Below are the code and all the weights of a small trained network. Each question names an input and a target symbol and asks about switching units off, where a switched-off unit gives its printed mean instead of its output.

import numpy as np


def w(rows, s, z=0):
    codes = np.array(rows[::2]) - 128.0
    scale = np.full(codes.shape[1], s)
    scale[-1] = z or s
    return codes * scale


def f(y):
    return y / 2 * (1 + np.tanh(0.7978845608 * (y + 0.044715 * y**3)))


def softmax(a):
    e = np.exp(a - a.max(-1, keepdims=True))
    return e / e.sum(-1, keepdims=True)


def log_softmax(a):
    a = a - a.max(-1, keepdims=True)
    return a - np.log(np.exp(a).sum(-1, keepdims=True))


def net(x, mask):
    ids = ['Γαβζηλμ'.index(c) for c in x.split()]
    T = len(ids)
    res = E[ids] + P[:T]
    u = 0
    for l in range(2):
        r = res
        for j in range(3):
            rows = slice(2 * j, 2 * j + 2)
            q, k, v = (r @ M[l][rows].T for M in (Q, K, V))
            z = softmax(np.where(np.tri(T) > 0, q @ k.T / 2**0.5, -1e9)) @ v
            o = O[l][rows]
            res = res + np.where(mask[u + j], z, o[:, -1]) @ o[:, :-1]
        u += 3
        y = f(res @ A[l][:, :-1].T + A[l][:, -1])
        res = res + np.where(mask[u : u + 4], y, B[l][:, -1]) @ B[l][:, :-1]
        u += 4
    return log_softmax(res[-1] @ U[:, :-1].T + U[:, -1])


Q, K, V, O, A, B = {}, {}, {}, {}, {}, {}
E = w([
[164,165,84,120,156,155,89,159],'Γ',
[57,109,92,217,144,213,184,143],'α',
[118,105,205,209,119,145,137,119],'β',
[116,183,123,120,70,134,219,107],'ζ',
[171,168,171,124,103,67,42,143],'η',
[123,95,179,140,163,88,208,171],'λ',
[166,115,128,145,165,254,133,106],'μ',
],0.0086)
P = w([
[24,238,233,151,226,139,87,123],'0',
[63,98,190,76,94,157,100,209],'1',
[103,124,139,112,185,69,91,23],'2',
[82,86,165,66,87,158,101,204],'3',
[140,132,94,146,167,72,123,65],'4',
[114,79,152,67,89,151,107,189],'5',
[161,130,67,177,152,73,141,86],'6',
[144,98,155,78,96,150,118,175],'7',
[181,125,50,202,138,77,151,103],'8',
[152,106,153,84,105,151,123,166],'9',
[205,123,41,225,122,81,154,114],'10',
[155,126,158,89,117,147,128,167],'11',
[230,116,32,253,113,87,146,129],'12',
[151,152,160,93,120,151,130,159],'13',
],0.0047)
Q[0] = w([
[71,140,180,227,144,214,129,115],'0.h0',
[129,59,108,159,206,103,113,147],'0.h0',
[166,138,42,61,101,148,35,42],'0.h1',
[150,111,110,252,141,103,124,154],'0.h1',
[173,139,220,95,187,182,118,240],'0.h2',
[119,65,67,116,157,51,54,131],'0.h2',
],0.013)
K[0] = w([
[146,48,145,214,104,193,127,85],'0.h0',
[158,106,131,172,193,100,131,165],'0.h0',
[2,158,171,34,110,163,86,115],'0.h1',
[229,94,40,128,76,125,121,71],'0.h1',
[219,137,105,152,44,169,190,94],'0.h2',
[47,196,156,36,110,107,100,116],'0.h2',
],0.014)
V[0] = w([
[90,146,99,52,74,110,195,86],'0.h0',
[126,75,124,109,188,72,158,183],'0.h0',
[136,103,86,194,67,98,108,103],'0.h1',
[214,51,64,161,112,80,174,96],'0.h1',
[5,214,126,106,114,134,127,142],'0.h2',
[107,63,129,150,153,147,70,167],'0.h2',
],0.012)
O[0] = w([
[224,33,172,90,111,146,193,109,17],'0.h0',
[126,203,117,132,56,174,185,156,245],'0.h0',
[103,44,79,167,97,106,104,153,5],'0.h1',
[212,47,102,209,159,97,181,183,84],'0.h1',
[3,153,48,88,139,77,137,108,228],'0.h2',
[190,52,101,149,156,113,202,156,128],'0.h2',
],0.0054,0.0014)
A[0] = w([
[110,163,52,181,163,81,147,74,5],'0.n0',
[161,46,197,47,109,152,130,225,81],'0.n1',
[215,148,152,67,166,150,79,171,199],'0.n2',
[143,139,97,171,172,126,5,76,149],'0.n3',
],0.011,0.0031)
B[0] = w([
[239,148,211,105,113,173,131,127,162],'0.n0',
[121,215,218,163,84,200,109,254,251],'0.n1',
[194,103,105,25,226,115,162,160,235],'0.n2',
[146,140,92,147,99,141,242,168,230],'0.n3',
],0.0074,0.0015)
Q[1] = w([
[130,134,151,130,140,177,98,150],'1.h0',
[121,66,160,133,163,112,160,109],'1.h0',
[109,83,146,114,186,128,119,146],'1.h1',
[132,70,142,127,184,83,94,73],'1.h1',
[85,141,179,200,132,146,142,123],'1.h2',
[120,140,181,128,121,5,139,167],'1.h2',
],0.029)
K[1] = w([
[169,148,160,116,177,150,95,128],'1.h0',
[166,139,100,195,124,135,239,73],'1.h0',
[51,144,184,97,198,115,134,168],'1.h1',
[52,200,186,119,194,129,158,113],'1.h1',
[93,93,197,210,123,169,111,86],'1.h2',
[125,133,193,124,127,2,146,164],'1.h2',
],0.024)
V[1] = w([
[39,152,159,85,139,146,99,167],'1.h0',
[122,173,54,140,152,42,120,125],'1.h0',
[124,68,140,122,172,114,58,204],'1.h1',
[106,3,160,55,94,95,195,203],'1.h1',
[145,189,109,97,144,107,223,151],'1.h2',
[65,152,134,37,81,128,129,117],'1.h2',
],0.016)
O[1] = w([
[104,206,132,204,124,185,83,54,255],'1.h0',
[174,231,85,139,107,74,132,188,115],'1.h0',
[195,116,195,178,81,151,141,253,30],'1.h1',
[41,167,225,154,67,71,228,183,83],'1.h1',
[98,89,89,59,164,51,180,108,230],'1.h2',
[202,31,151,136,118,97,185,247,183],'1.h2',
],0.0069,0.0091)
A[1] = w([
[185,185,155,52,129,123,78,58,1],'1.n0',
[127,208,175,42,105,149,54,74,62],'1.n1',
[216,112,136,123,144,97,174,83,158],'1.n2',
[186,116,180,99,49,7,79,165,38],'1.n3',
],0.015,0.0017)
B[1] = w([
[62,126,190,171,120,147,226,85,254],'1.n0',
[148,67,131,49,59,35,34,224,231],'1.n1',
[167,184,129,168,115,167,72,181,229],'1.n2',
[107,9,140,241,89,112,132,69,158],'1.n3',
],0.011,0.0085)
U = w([
[100,212,77,209,153,207,105,3,145],'Γ',
[49,114,99,34,117,14,145,58,191],'α',
[84,199,240,162,96,175,202,211,59],'β',
[217,178,37,81,180,72,129,178,251],'ζ',
[132,137,170,113,73,152,41,195,56],'η',
[136,28,171,69,170,210,128,147,78],'λ',
[171,68,109,181,133,78,161,166,116],'μ',
],0.0043,0.0029)

Each question gives the input, a string of symbols that net reads in full, and the target symbol t.
The units are the heads (2 rows each of Q, K, V and O) and the neurons (one row each of A and B). Each row of codes is followed by its name. A weight is (code - 128) times the scale printed after its matrix; where a second scale follows, it is the last column's (O, A, B and U).
mask holds one flag per unit, layer by layer, with each layer's heads first. A switched-off unit (its flag False) gives its mean, the last column of its rows in O or B, instead of its output. The means were averaged over made-up inputs and are rounded, as every weight is.
A unit's drop is (log p(t) with every unit on - log p(t) with that unit switched off) / (log p(t) with every unit on - log p(t) with every unit switched off).
The circuit of an input: a set's keep is (log p(t) with only the set's units on - log p(t) with every unit switched off) / (log p(t) with every unit on - log p(t) with every unit switched off). Starting from the 12 units with the biggest drops (on a tie, the unit counted first), units are removed one at a time, each time the one whose removal leaves the highest keep (on an exact tie, the one counted first), for as long as the keep stays at least 0.8.
circuit, biggest first: the units of the circuit, biggest drop first
unit that matters most: the unit with the biggest drop
top k neurons: the k neurons with the biggest drops, biggest first
k most important neurons of layer l: the k neurons of layer l with the biggest drops, biggest first
which heads matter: for each layer, one digit per head in row order, 1 if its drop is at least 0.15 and else 0, layers parted by /
input λ ζ ζ ζ ζ μ λ η, target μ: top 2 neurons => 0.n2, 0.n1
input λ λ ζ Γ ζ, target Γ: 3 most important neurons of layer 0 => 0.n2, 0.n0, 0.n3
input μ λ α λ ζ λ β μ λ Γ μ α Γ, target Γ: unit that matters most => 1.h0
input λ μ μ η, target μ: circuit, biggest first => 1.n3, 1.h1, 0.n2
input λ β Γ λ μ λ, target λ: circuit, biggest first => 0.n1, 0.h2, 1.h0, 1.h1
input μ α ζ β ζ ζ λ β λ ζ, target β: circuit, biggest first => 0.h1, 1.h1
input λ ζ λ ζ ζ β η, target α: 2 most important neurons of layer 0 => 0.n2, 0.n1
input λ λ λ λ η μ λ ζ λ λ η λ ζ λ, target α: which heads matter => 111 / 011
input μ Γ ζ μ ζ λ λ λ β β, target η: which heads matter => 011 / 011
input λ Γ Γ λ Γ λ α, target α: circuit, biggest first => 1.h2, 1.n1, 0.n0, 1.n2
input ζ λ λ Γ ζ λ β μ λ λ Γ μ ζ, target ζ: circuit, biggest first => 0.h1, 0.n1, 1.h0, 1.n0
input λ ζ λ ζ λ ζ, target β: circuit, biggest first => 0.h0, 1.h1
input ζ λ λ λ λ η ζ ζ α ζ λ, target μ: circuit, biggest first => 1.h0, 1.n3, 0.h1
input λ Γ λ ζ ζ β β β Γ λ μ λ β λ, target η: circuit, biggest first => 0.n1, 0.h2, 1.h2, 1.n1
input λ α μ λ λ λ λ μ μ λ, target λ: circuit, biggest first => 0.n1, 1.h0, 0.h2
input ζ λ μ ζ λ α β, target α: 3 most important neurons of layer 1 => 1.n1, 1.n2, 1.n0
input α λ λ α λ β ζ ζ ζ, target ζ: top 2 neurons => 0.n1, 1.n2
input λ ζ μ λ ζ λ μ λ λ λ λ Γ λ μ, target β: circuit, biggest first => 1.h1, 0.h1
input λ λ λ λ ζ α λ λ ζ λ λ α β, target α: circuit, biggest first => 1.h2, 1.n2, 1.n1
input λ λ μ Γ η λ β λ ζ ζ, target α: top 3 neurons => 1.n1, 1.n0, 0.n0
input η μ λ ζ β μ λ, target Γ: unit that matters most => 0.n3
input μ μ ζ ζ λ λ η λ ζ ζ λ ζ μ, target ζ: circuit, biggest first => 0.h1, 0.n1, 1.h0, 1.n0
input λ α λ ζ λ λ λ ζ ζ λ, target α: which heads matter => 100 / 011
input μ λ λ Γ, target ζ: which heads matter => 110 / 111
input α η λ ζ μ ζ Γ ζ η, target Γ: which heads matter => 011 / 101
